Each row is shifted at random along 8 fixed directions that mean nothing.
Known rows, with every way that one mark hangs from another
J_716{J_330{J_501{J_168{J_839} J_679{J_391}}}}: [  14  -97  -65   -1 -268  136  105  -56  205  215  105 -170  -40  126
 -124 -117   -5  133 -133   56  -39  152   37  -90 -222   11 -151 -134
  -67   38   17   79  213  -90 -226 -146  198  -68  274  -45  -81 -149
    8  -94  243   96   31  -92   42]
J_716{J_330{J_501{J_451{J_122{J_839} J_553} J_679}}}: [ -67   85   17  280 -297  -33   54 -301  114  380   -4  -86   53 -239
 -265  -18 -190  184   32   82  -20   59   57  -17  -74  -80  -43  -80
   16   62 -116   97  231   -5  -72 -268  155  -19  129 -172 -170 -102
   35   39  234  143   42   76   12]
J_501{J_168 J_679{J_330 J_391}}: [ -62  -64 -107 -155   17 -222  158   66   54  108  102  -72  -21 -173
    7 -145  100  197  132   12  -58 -169  112 -314   23  -54   99  -18
  169  186  159  172   -3   64 -117  110  390  -54  359  -76 -121   18
 -134  214  159  220  299  296  151]
J_716{J_330{J_501{J_168 J_451 J_679{J_391{J_122}}}}}: [ -74 -107 -273  255   87 -390  -28   -6   64  166  -53   52  -38 -250
   90 -147 -334  157  -23  -97  159   16  144  -67  151  -61  -64  117
  -77   56 -107   71  -60   33   45 -327  391    3  329   11   -4  129
 -306   78   23  216  139  387   25]
J_122{J_451{J_679{J_391}} J_871}: [  77   95 -144  215 -113   40  161 -274 -170  233   47 -113  -70 -180
   19  196 -177   19 -122  116   62  -71  -94  172 -200 -124 -268   -5
 -107 -113   72   18   84   26  104  160  104  -65   -3  -33 -141  -25
  285  125   88 -152    8  119   47]
J_122{J_451{J_501} J_839{J_391} J_871{J_716}}: [  -5 -237   21   26  -78   71   66 -308 -210  269  172 -142   13 -285
 -144  194   -2  262   79   20   81 -234  -22  -43   26 -326  -81  -60
  -12  169  109  181   91    4 -119  159  252  -79  191 -252 -126 -272
  -60  243  162  -83  187   73  121]
J_168{J_451{J_553{J_45 J_679}} J_501 J_839{J_391{J_122}}}: [-200 -441 -190   23  -80 -137    9   70   31   -9  119   65    0   48
  183 -123 -330  157 -132  -57   32   79  136 -176  -85   11 -268   47
 -134  106    0  -15    9 -203 -224 -309  252   87  384 -113  114  106
 -512 -163  -29  242 -105  240  138]
J_45{J_330 J_501{J_451{J_168} J_679{J_391{J_122}}}}: [ -37  226 -113  150  -32 -234  142 -152  -55  172   -7 -153   62 -206
   68    7  -20  121  -65  -60  136 -178  158   45    9  -11  -75   52
 -126   44   74   40 -130   29   32  -37  140   16  252    0 -122   -9
   -1  253   89 -140  254  264  116]
J_871{J_716{J_330{J_501{J_168 J_679}}}}: [  -1  502 -137  246  -46 -119  132  -90 -410  199   78 -338  257 -130
 -118  211   52  143 -390   36  233 -417  209  240   88  -64  -99 -210
 -598  -10   21 -138  -64  -31   88 -134   74  -44  206  189 -206 -249
  140  408  -77 -105  246  -92  176]
J_716{J_330{J_501{J_168{J_451}}}}: [ -15   57   60   66 -187   11   72 -150   32  172   70 -170  -16   45
  -80   15  -38  203 -164  -58   -4   48   79  -36  -52   -4 -189 -121
 -198   -6  -24   32  180 -168 -137 -172  237  -32  189  -93  -75 -215
 -113    1  184   33   73 -161   61]
J_451{J_168{J_501{J_679}}}: [ -25  162  208   -8 -462  308  101 -401   62  291  198 -245   59  288
  -19 -119  196  239 -165    1 -208  201  125  -94 -426   46 -220 -112
  -54  -51  311  113  242 -304 -296  265  274  124  317  -60  -95 -339
   55 -104  176  -91   78 -467  128]
J_330{J_501{J_451{J_168 J_553} J_679{J_391}}}: [ -89 -326  -45  -16 -357   99  -22    6  355  190   40  -43  -91   45
 -197 -238  -64   60   86  114 -154  149  -29 -232 -164  -47  -43 -169
  164  155  -95  274  242  -55 -119  -56  206    8  379 -111  -91  -66
  -38 -150  363  291  -23  163    6]
J_871{J_330{J_501{J_679}} J_716}: [-179 -231 -141   66 -114 -381  -69  250 -129  146 -164  -42  -41 -317
 -227  -69 -328   63   89  100   73 -199  -60 -165  257 -123    3 -245
   70  196 -402  171  201   40   36 -301   72 -216  295 -228  -96   36
  -98   72  263  314  -32  393  -12]
J_716{J_330{J_501{J_168 J_451 J_679{J_391{J_122{J_839}}}}}}: [-108  -84   93   70 -269  -67   36  -94  145  281   32 -107   42 -168
 -349  -19  -66  223   18   64   -4  -49   56 -150   40 -104   38 -195
   -8  190 -170  150  247  -35 -154 -271  190 -126  232 -205 -109 -197
  -79  106  341  187   81   66   38]
J_839{J_391{J_122{J_451{J_168{J_501} J_679} J_871{J_330}}}}: [  70 -261  -20  -90 -222  141   24  -13   69   83  145 -100 -167  219
  -51   -5  -12   22 -201   46   28   99 -121  -37 -216  -65 -276  -22
  -21  -18  -30  149  193 -157  -28  171  133  -67  169 -185  -12 -138
    2 -127  255  -77 -118 -200   21]
J_871{J_330{J_501{J_168{J_451{J_553}} J_679}} J_716}: [-137 -144 -240   58 -111 -311   60  105  -19  204  -39  -62   18 -302
  -98 -234 -238   44  149  155    1  -91   17 -199    8 -108   66 -138
  179  160 -126  165  108   88  -18 -165  167  -44  341 -153 -184  149
    8   48  123  302   82  434   49]
J_679{J_330{J_501{J_168{J_451{J_122 J_553} J_839}}} J_391}: [  76 -140   22 -403  -25   42   77  249   -2 -114  143 -176 -225   92
 -304  183  286  116  -46    9  -85 -219 -185 -220   70    7 -103 -146
  -80  179 -100  185  203  -56 -153  -32   57 -240   63 -196 -147 -191
  -85  127  467  128   73 -102   62]
J_679{J_330{J_501{J_451{J_122 J_168{J_839{J_391}} J_553}}}}: [  44  177 -139  187   94 -124   -3 -247 -140  201   56 -118    0 -207
   80    8  136  334  -54 -343   72  -26  138   25  160   -9 -167  201
 -250   59  141  145 -113  -98  -15 -106  371   69  294   -1 -124 -207
 -383  135   76  -32  288 -100   66]
J_553{J_679{J_330{J_501{J_168}} J_391{J_122}}}: [  26  293  -69  348   11 -351   87  -35 -223   63 -186   -5 -237 -171
   25  247 -269   90 -269 -167   51  -44  -72  177  292  105 -392   69
 -296 -237 -285  -38  140 -126  200 -304  122 -219  -70  -22  -39    2
  -57   35  137  129  -42  -90  -74]
J_871{J_330{J_501{J_168 J_679}} J_716 J_839{J_391}}: [  13   98   53   49  -76 -151   67  -93 -324  120  -87 -220  -71 -138
   46  -77  -40  105   26    5  -35 -114   19  -64  131  -14 -108 -254
  -25 -144  -44   11  143 -108   84   23  301   23  239 -193 -203  -44
   53   11   52  233  128   33   57]
J_501{J_451{J_122{J_839 J_871} J_553{J_391} J_679{J_330}}}: [  32  217 -113  105   -3   -2   13   15 -322    6   93 -173   57 -105
 -192  385  218  104 -300    3  145 -469   33  191  145 -115 -178  -45
 -596   83  -24   26  -64  -35  100    6  -42   -3  127  129 -143 -243
   43  375  120 -190  102   23  129]
J_391{J_122{J_451{J_501} J_839 J_871}}: [  74  252  -17  347  -95  -26   15 -354 -232  293  -15 -138    4 -280
 -204  410 -102  143 -297  -44  235 -153  -46  338   47 -136 -336   58
 -363  -59 -112   39   90  -99  126    3   69 -149  -31  -89 -114 -296
  115  277  151 -372  -40 -206   -8]
J_501{J_168 J_451{J_122 J_553{J_45}} J_679{J_330 J_391}}: [ -13   92 -130  129  -54 -200  140   66  -72  -68  -59  -36 -189   28
  216  -71   33   -6 -214 -103  -79  -45   32   -7   48  123 -269  -27
 -312 -142   16   78  -20 -169  115   31  175   96  277  179  -17   84
   -6    8   44   90   53  138   31]
J_716{J_330{J_501{J_168}}}: [ -48 -232   -2  -42  -19 -231    4  -19  156   69   21   33 -188  -83
    4 -101 -258  182  114  -23  -40   88   26 -276   56  -56  -94   35
  206   40  -89  115  194  -48 -119 -174  399  -29  174 -272  -26   61
 -278  -54  190  269   61  201   39]
J_871{J_716{J_330} J_839{J_391{J_122}}}: [ -26 -316 -327  -55 -201   45   49  182  -85  196  172 -229   89   71
 -102 -141  -89  -20 -250  233  188 -111  -16  -22 -161 -152 -101 -248
 -168  185 -123   63   39  -51 -167  -31  -20 -176  428   -1   -2 -114
   28    9   92   57   -7  -86   81]
J_168{J_451 J_501{J_679{J_391}} J_839}: [ -73  119   30  -46 -156  -36  110   31 -145  133   39 -231  155 -180
 -404  244   -9  163  -76  143    6 -272   84  -29  -79   50  -49 -268
 -165  154  -70  -95  159   -4  -38 -276   50 -102   45 -179 -274 -107
   17  250  240   67  -24  327  163]
J_871{J_330 J_839{J_391}}: [  66  153 -176  166 -299   45  154  -68 -153  378  -27 -293   87 -253
 -385   90  -33    0 -105  175   50 -116  -82  183  -29  -26 -120 -248
  -92   40 -213   55  197   40  109  -82 -126 -307   64 -153 -314 -156
  257  119  268   41  -29 -123  -10]
J_330{J_501{J_451 J_679}}: [  45 -109 -195   26  266 -317 -160  287  -24 -172 -133   -7 -167 -154
   68  123 -118   83  -86 -184  192 -241   86  -27  370   -4 -180   19
 -237   17 -162   36 -106   26  270 -172  414   72  279   27  -74   21
 -320  169   89   77   88  554   56]
J_839{J_391{J_122{J_871}}}: [   0  -76   18  -17 -115  -12   92  -70  -56  107  167 -105   13   23
 -101  124  -88   73 -163  114  168 -191   48  -22  -28 -132 -114  -55
  -66   34  -41   15   91  -71   68  130  217 -102  117 -201  -65 -124
  -49  182  113   23   33 -104  132]
J_501{J_451 J_679{J_330}}: [  56  -57  -50   35   -6 -334   86  163  115   46 -234   10 -287 -365
 -156   25 -164   10  180   22  -99  -14 -131 -148  128   63 -115  -66
  302    2 -263  127  182   91  253 -126  180  -37   -6 -285 -212  175
   55  -11  334  150  -71  632  -58]
J_679{J_330{J_501{J_451{J_553}}} J_391{J_122}}: [ -29 -100  -99 -120  146 -276   87  -45  -57   20  141    5  -70 -236
   32   31 -128  153  119   70  125 -257    5 -239  101 -140   62   72
  117  136   14   67  -66   63  -64  -21  331  -25  127 -209  -58  115
 -197  275   85  295  263  182  140]
J_451{J_168 J_501 J_679{J_330}}: [-121   83 -120  138 -128 -206  -92 -139 -197  116  111  -19   30 -143
  -36  -14 -176  182   -2  106  -60 -170   94 -136  -48  -87  -48  137
  -27   79   39   73   37  -12  -81  -50   94  110  207   -9  -41   89
 -135  208    5  226  105  199  156]
J_45{J_330 J_451{J_501}}: [  41   -4 -325  121 -179   -9  133   35  144  195    2 -199  -43  -70
  -47   16  -92  -60 -195   36  106   29  -44  157 -189   15 -293   -5
 -142   77 -123   86   -1  -10  -21 -117 -166 -166  182   29  -99  -45
  109   11  247 -258  -28  122   -3]
J_679{J_391{J_122{J_871{J_716 J_839}}}}: [ -79 -174   69  -64  -17 -144  -52  -10 -222   81    7  -44 -139  -24
  -23  121  -46  203  -97 -100   72 -152  -76 -119  195 -132 -187  -86
 -124  103 -143  180  127 -203  -91   91  286 -224  263 -188   74 -251
 -256   80  280   42   52 -217   22]
J_451{J_122{J_871} J_168 J_679{J_330{J_501} J_391}}: [   3  145 -153   23  -21   -2 -124  -65 -318   31  203 -103  -37  113
  -31  154  162  174 -245  -54   82 -253   14   25  -11  -99 -158  185
 -422   63  136  141  -15  -61  -98   79  100  -24  247  165  -22 -168
  -84  265  105  -90  147 -146  124]
J_716{J_330{J_501{J_168{J_839} J_679{J_391{J_122}}}}}: [ 207  -10 -289  -62   40  -59   65  243  189   -3   23 -112 -241   41
 -199   80  -21  -43 -198   66   71   36 -112   28  -83   72 -226   60
  -65  -42 -124   39  141   95   71 -195  114 -140   16  -30 -191   57
  118   -5  259  -10  -66  182  -23]
J_501{J_451{J_122{J_839} J_553{J_45 J_391}} J_679}: [-109  204 -123  209  -63 -184   89  -37 -155   65   76  -51  167 -244
 -115  212  -76   40 -154  167  141 -471  192   73  117 -120  -21  -70
 -338   60   -2  -53  -69   62  134  -30  125   67  180   82 -167   20
   73  411  -63  103  133  313  195]
J_122{J_451{J_168 J_679{J_330}} J_871{J_716}}: [  57  -17   23   28 -211   37  139 -272 -111  242   67 -109 -204 -140
  -49   23  -23  100   74   87 -177   90 -203  -85 -274 -129 -219   -6
  216  -38  111  212  271  -42  -84  232  103   -5   34 -247 -162  -67
  269  -68  248 -121   -8   58    9]
J_501{J_451{J_122{J_871} J_168{J_839} J_679{J_330 J_391}}}: [-132  125  105  142 -198 -113  -60  -46 -356  107   -3 -139   46 -125
 -271  232   61  182 -171   -9   13 -321   27   35  157  -61 -127 -175
 -428  119 -182   86  121 -170   20 -122  -41  -94  175  -26  -57 -236
  -77  273  244  -11   -5   19   80]
J_45{J_330{J_501{J_168{J_451}}}}: [ -82 -109  -32  -90   39 -266   92  108  -34 -113   29  -75  -67  -77
   87   77 -259   18  -50  100  137 -258   94 -122   82  -36 -124 -116
  -69   -7 -109  -77   14  -27    8 -113  192  -32  139 -159  -32  131
 -115  220   34  125   58  361  160]
J_122{J_871{J_839{J_391}}}: [  40 -301 -369   79   -1 -198   25  158   62  267  -70  -12 -135 -427
 -375   72 -198   56  151   50   84  -78 -137  -34  167 -147  -70   73
  226  240 -253  265  167  228  143 -166  104 -353  115 -245 -234    8
  -87  108  377   77  -40  478  -59]
J_501{J_168{J_839} J_451{J_122{J_871} J_553 J_679{J_391}}}: [ -33  151    9   -7 -135  -25  188  -89 -156  -47  154 -126   27   -8
  -36   95   14  -48  -89  323  -53 -297  107  -52 -224  -26  -59 -140
 -172  -86  136 -106   37  -56   75  177   98  194   76   11 -179  153
  272  267  -52  107   29  301  218]

Rows
[-156   34  -76  103  -36 -331   36  118 -180   16  -76 -121   12 -200
  -86  168  -59  132 -132 -123  100 -362   71   25  330  -47 -146  -94
 -350  182 -240  108  -51  -63   28 -245  -99 -162  257  -21  -19 -121
 -231  264  244  -44  139  249   80] : J_45{J_330 J_501{J_451{J_168 J_553{J_679{J_391}}}}}
[  -7  112 -207  311 -109 -157  -62  115   14  151 -162 -114  -57  -83
 -195   80 -110   44 -321 -153  124  -17   26  212  186   91 -272  -83
 -436  -20 -300  105   92  -84  232 -333  122 -199  248  148 -112 -156
  -83   71  252    8  -72   80  -71] : J_330{J_501{J_168{J_451} J_679{J_391{J_122}}}}
[   2  -52  -96   -1    8  -99    2  -90  -96  216   87  -96   32 -270
 -175  141   -6  186  -31   50  229 -234   13  -35   47 -227  -42   41
  -22  180   11  138   45   53  -91   42  256  -99  235 -200 -126 -187
  -11  275  159 -158  121   85   85] : J_391{J_122{J_839 J_871{J_330{J_501{J_679}} J_716}}}
[  55  -58    9 -253   24  -70   51    0  -57   87  172 -115  -54 -126
 -214  154   89  151   18  150  120 -243  -52 -190  -48 -205   -9    5
  154  176   52  112  137   35 -128  177  262  -59  106 -328 -158 -155
   38  218  225 -111  111   41  122] : J_391{J_122{J_871{J_716{J_330} J_839}}}
[ -30  -20 -139  192 -195  -83  -21  -41   88  252    5  -95   -4 -133
 -240  -18 -153  142  -91    9   31   33   24    0    0  -49 -112  -48
 -120  107 -178  116  161   -5  -38 -321   94  -89  194  -61 -113 -106
  -88   23  249   99   12  102    0] : J_716{J_330{J_501{J_451{J_168 J_679}}}}
[  99  -44 -235   -2  -62  -58  109  133  146  115  -46  -87 -158 -216
 -317  102   46  128   -2  -78 -103   88  -77  -37  -25  130 -244   74
   42  108  -73  124  187   43  -22 -323   61  -85   37 -183 -285  -23
  -93  -75  351   18  -83  304  -23] : J_168{J_501{J_451{J_553{J_45 J_679{J_330}}}} J_839}
[ -37 -219   50   65  105 -237   39  -47 -414  -68  -99  -26 -234 -181
  175  293 -362   76  -83   17  123 -270  -67    9  234 -147 -355 -128
 -150 -133 -161  -48   92 -143   65   65  231 -121   75 -204   72    4
  -75  161   -4  -31  -75  257   71] : J_122{J_839 J_871{J_716}}
[ -56 -368  -84 -319  -54   91  -57   74  141  -41  237  -63  -56  148
   65  -97  137  195   13  -28  -85  -34   34 -320 -174 -115 -117    5
   21  261  175  213    7 -148 -285  174  315  164  432 -110   -2 -158
 -356  -56  198   25  111   60  159] : J_168{J_451{J_501 J_553}}
[-131  101  -73  145 -135 -123    5  -84  -78  104  116  -31   71  -75
  -24   20   72  168 -151  -55  -29 -188  130  -42   61  -89 -116   48
 -280  114   53  145  -15 -108  -54    1  141   87  328   41  -59 -135
 -176  145   82   50  137  -34  131] : J_501{J_451{J_168 J_553{J_45{J_330} J_391{J_122}} J_679}}
[-192  118  319   -5 -337  -63  231 -236 -125   44  131 -115   51  -17
   -8  131 -215  102  -57  188 -120 -224  131 -161  -62  -10 -152 -257
   -5  -74   26 -130  252 -198 -132   24  132   -6   33 -290  -75  -22
   42  153   20  226   25  -21  232] : J_553{J_45{J_451{J_168{J_501{J_679} J_839{J_391}}}}}
[   1 -126   36  -96 -173   44  -74  -23 -119   48  171  -93 -110   94
 -337  240   35  107 -135   84   16 -183  -62  -38  -27 -104 -181   45
 -136   92  -60  174  244  -85  -68   65   46 -177   59 -176 -100 -175
  -46  192  286  -85  -88  -68   80] : J_451{J_122{J_839{J_391} J_871} J_168{J_501}}
[ -51   44   35   -5 -134 -151   10   19   -5  199  -69 -117  -18 -232
 -339  116   12  268   41  -87  -44 -103   17 -132  126   15  -62  -77
   47  187 -123  162  224   -5  -40 -211  173 -135  142 -242 -191 -198
 -166  119  394   69   63  192   34] : J_168{J_501{J_679{J_330}}}
[   3  -30   71  -98 -240  101 -114 -102    7  -17  179   14 -147   16
 -361  201  -46    2   83  365 -170 -212 -135 -171 -186 -135  -42   86
  185   44  -72  138  297   48   -3  164  -40  105 -102 -268 -193   82
  181  122  262  220 -123  114  110] : J_451{J_122{J_839{J_391}} J_501 J_553 J_679}
[   8    7   28 -237 -114  -77   68  110   64   42  111 -117  -77 -126
 -368  104  149   74   95  172 -119 -198  -36 -221  -77  -52   22  -69
  167  165   -9  166  238   56   -3   97  157  -78   56 -257 -293  -50
   94  195  335   24   18  286  107] : J_501{J_168{J_451{J_122{J_871{J_839}} J_679}}}
[  23  -43 -193   12 -151  -11   68   99  188  141   18 -169  -17  -74
 -173  -17   20   31  -96   38   91  -61   29    4  -69   -9 -117  -80
  -84  119  -81  120   62   59  -18 -140   54  -81  256  -33 -165  -88
   46   95  269  -71   48  228   46] : J_45{J_330{J_501{J_451{J_168} J_679}}}
[-114  -79   68   22 -198  -67  138 -178   77  146   64 -118   52 -106
   32  -41 -215  106   33  124   82  -94  133 -127  -90  -77  -63 -171
   43   33  -14  -21   84  -64 -124  -69  220   33  214 -212  -58   -9
  -40  125   89  123  109  158  145] : J_45{J_330{J_501{J_451}}}
